Look-ups in named tables: a row name and a column name give one cell, copied from the table.

Bol =
,Funumip,Muv,Zukisu,Sot,Zes,Vovu,Gudu,Gof,Sev,Gisiso
Vogila,0.6,0.5,0.8,0.2,0.8,0.6,0.5,0.9,0.5,0.7
Paveg,0.6,0.7,0.7,0.7,0.5,0.6,0.7,0.6,0.8,0.6
Putizik,0.8,0.5,0.7,0.5,0.9,1.0,0.3,0.7,0.7,0.9
Pon,0.6,0.6,0.6,0.5,0.9,0.6,0.5,0.5,0.5,0.6
Tibo,0.7,0.7,0.5,1.0,0.5,0.7,0.7,0.5,0.7,0.7
Tuvokor,0.7,0.7,0.7,0.7,0.4,0.5,0.7,0.7,0.8,0.6
Padeba,0.4,0.6,0.7,0.5,0.5,0.4,1.0,0.8,0.4,0.4
Bime,0.6,0.6,0.6,0.6,0.8,0.7,0.5,0.5,0.5,0.6
Rimug,0.5,0.7,0.6,0.9,0.6,0.6,0.8,0.5,0.6,0.5
Fulakam,0.8,0.8,0.5,0.9,0.5,0.6,0.7,0.5,0.7,0.5

Bime, Sev -> 0.5
Tibo, Sot -> 1.0
Padeba, Zes -> 0.5
Padeba, Gisiso -> 0.4
Fulakam, Funumip -> 0.8
Padeba, Funumip -> 0.4
Paveg, Zukisu -> 0.7
Tuvokor, Gudu -> 0.7
Putizik, Muv -> 0.5
Tuvokor, Vovu -> 0.5

Vapov:
cols = Dut, Nadiv, Geva, Mufa, Sabu, Vabugel, Sisis
Puv: [174, 99, 202, 195, 138, 51, 109]
Fot: [171, 102, 197, 188, 138, 58, 108]
Dez: [150, 118, 158, 153, 134, 106, 125]
Zivimu: [161, 109, 178, 169, 136, 81, 113]
Vite: [159, 111, 174, 166, 135, 85, 115]
Sab: [153, 116, 163, 156, 135, 101, 122]
Roke: [158, 112, 171, 163, 135, 90, 117]
Fifulo: [168, 104, 191, 182, 137, 64, 109]
Kup: [166, 106, 186, 177, 136, 70, 110]
Modid: [156, 114, 168, 161, 135, 94, 119]
Dese: [152, 117, 161, 154, 134, 104, 123]
Gasazoz: [154, 115, 166, 158, 135, 97, 120]
Fedip: [163, 108, 182, 173, 136, 76, 111]
Tufama: [149, 119, 156, 151, 134, 109, 126]

What is the Sabu of Sab in Vapov?
135
What is the Vabugel of Vite in Vapov?
85
What is the Dut of Dez in Vapov?
150
What is the Nadiv of Tufama in Vapov?
119
What is the Dut of Dese in Vapov?
152
What is the Geva of Dez in Vapov?
158
What is the Dut of Kup in Vapov?
166

Table Moso
         Gezape  Nived  Gufuvuv
Lagiv     0.267  0.626    0.529
Sig       0.453  0.823    0.288
Somalob   0.781  0.539    0.545
Vod       0.444  0.722    0.374
Gogudi    0.723  0.356    0.239
Puf       0.547  0.481    0.313
Zef       0.668  0.372    0.230

Gezape of Gogudi: 0.723
Gezape of Zef: 0.668
Nived of Sig: 0.823
Nived of Puf: 0.481
Nived of Somalob: 0.539
Gufuvuv of Gogudi: 0.239
Gezape of Vod: 0.444
Gezape of Sig: 0.453
Gufuvuv of Sig: 0.288
Nived of Vod: 0.722
Gufuvuv of Zef: 0.230
Gufuvuv of Vod: 0.374
Gezape of Lagiv: 0.267
Gezape of Somalob: 0.781
Gufuvuv of Somalob: 0.545
Nived of Gogudi: 0.356
Nived of Zef: 0.372
Gezape of Puf: 0.547

Mib =
fields: Miv, Kufo, Zilage, Kur, Tonuz, Noran
Fer: [8455, 9419, 1439, 2138, 3629, 5675]
Ralusi: [7396, 7450, 949, 3784, 2907, 9581]
Zurab: [4123, 702, 7696, 6335, 6174, 5512]
Pamo: [6564, 1134, 1567, 9517, 6961, 7194]
Turon: [9066, 8531, 3078, 1034, 9332, 4823]
Vudigi: [4274, 8150, 6922, 7459, 4204, 1155]
Rimipaf: [3911, 876, 4916, 8527, 7876, 7489]
Nanu: [7540, 5794, 2134, 4793, 8064, 4656]
Mavu: [3848, 1499, 4791, 4906, 4831, 976]
Dib: [4731, 8682, 7728, 1777, 3804, 8799]
Nenomed: [6272, 1311, 3901, 442, 1701, 3330]

What is the Noran of Ralusi in Mib? 9581
What is the Miv of Turon in Mib? 9066
What is the Kufo of Nenomed in Mib? 1311
What is the Noran of Nanu in Mib? 4656
What is the Kufo of Rimipaf in Mib? 876
What is the Kur of Fer in Mib? 2138
What is the Kufo of Nanu in Mib? 5794
What is the Zilage of Rimipaf in Mib? 4916
What is the Tonuz of Mavu in Mib? 4831
What is the Noran of Zurab in Mib? 5512
What is the Kur of Mavu in Mib? 4906
What is the Tonuz of Fer in Mib? 3629
What is the Zilage of Fer in Mib? 1439
What is the Tonuz of Rimipaf in Mib? 7876
What is the Zilage of Nenomed in Mib? 3901
What is the Noran of Mavu in Mib? 976
What is the Zilage of Turon in Mib? 3078
What is the Miv of Zurab in Mib? 4123
What is the Kur of Dib in Mib? 1777

Tata:
	Mor	Felado	Suz	Buzatam	Bepe	Dil
Kodo	420	260	309	211	356	454
Tagokez	464	178	902	685	466	474
Pasi	473	527	135	355	422	499
Rele	459	253	357	503	214	439
Vad	477	282	291	676	579	443
Gopigu	444	572	215	282	427	434
Vosazu	415	636	628	415	400	500
Fad	448	499	568	458	120	416
Kup	434	672	352	896	528	432
Vik	437	502	641	113	570	435

Mor of Fad = 448
Bepe of Vik = 570
Dil of Kup = 432
Suz of Gopigu = 215
Bepe of Pasi = 422
Felado of Vosazu = 636
Bepe of Gopigu = 427
Bepe of Kodo = 356
Dil of Vad = 443
Felado of Tagokez = 178
Mor of Rele = 459
Suz of Vosazu = 628
Dil of Vosazu = 500

Table Tari
	Mes	Poden	Zarod	Kogido	Paf	Sitosu
Ful	28.75	30.75	11.06	38.49	32.46	4.11
Zot	-17.47	-61.65	42.45	-77.86	-1.18	82.93
Gazet	4.05	12.20	4.25	8.89	56.12	26.34
Zaner	-74.47	-42.93	-46.76	-41.64	0.89	41.93
Rubap	42.76	-6.65	44.97	-6.20	-19.17	41.98
Puneker	40.50	19.59	-17.88	40.95	-4.52	-57.59
Nal	-11.06	-72.00	-14.73	-32.03	96.15	-49.06
Tokel	-8.11	-15.17	51.51	-16.76	21.06	81.41

What is the Mes of Ful in Tari?
28.75
What is the Sitosu of Rubap in Tari?
41.98
What is the Sitosu of Zot in Tari?
82.93
What is the Poden of Rubap in Tari?
-6.65
What is the Sitosu of Puneker in Tari?
-57.59
What is the Mes of Nal in Tari?
-11.06
What is the Mes of Rubap in Tari?
42.76
What is the Sitosu of Ful in Tari?
4.11

Sak =
fields: Tokem, Gaf, Ruf, Pib, Gef, Mon, Sefo, Gufe
Girab: [-1974, 6579, -29, 7775, 7588, 128, -715, 2363]
Pif: [1810, 2778, 4877, -2099, -547, 1975, 6671, 6237]
Bute: [2109, -1985, 9630, 992, -5202, 8716, 8251, 5389]

What is the Pib of Girab in Sak?
7775
What is the Gufe of Pif in Sak?
6237
What is the Sefo of Girab in Sak?
-715
What is the Mon of Girab in Sak?
128
What is the Pib of Pif in Sak?
-2099
What is the Ruf of Pif in Sak?
4877
What is the Gaf of Bute in Sak?
-1985

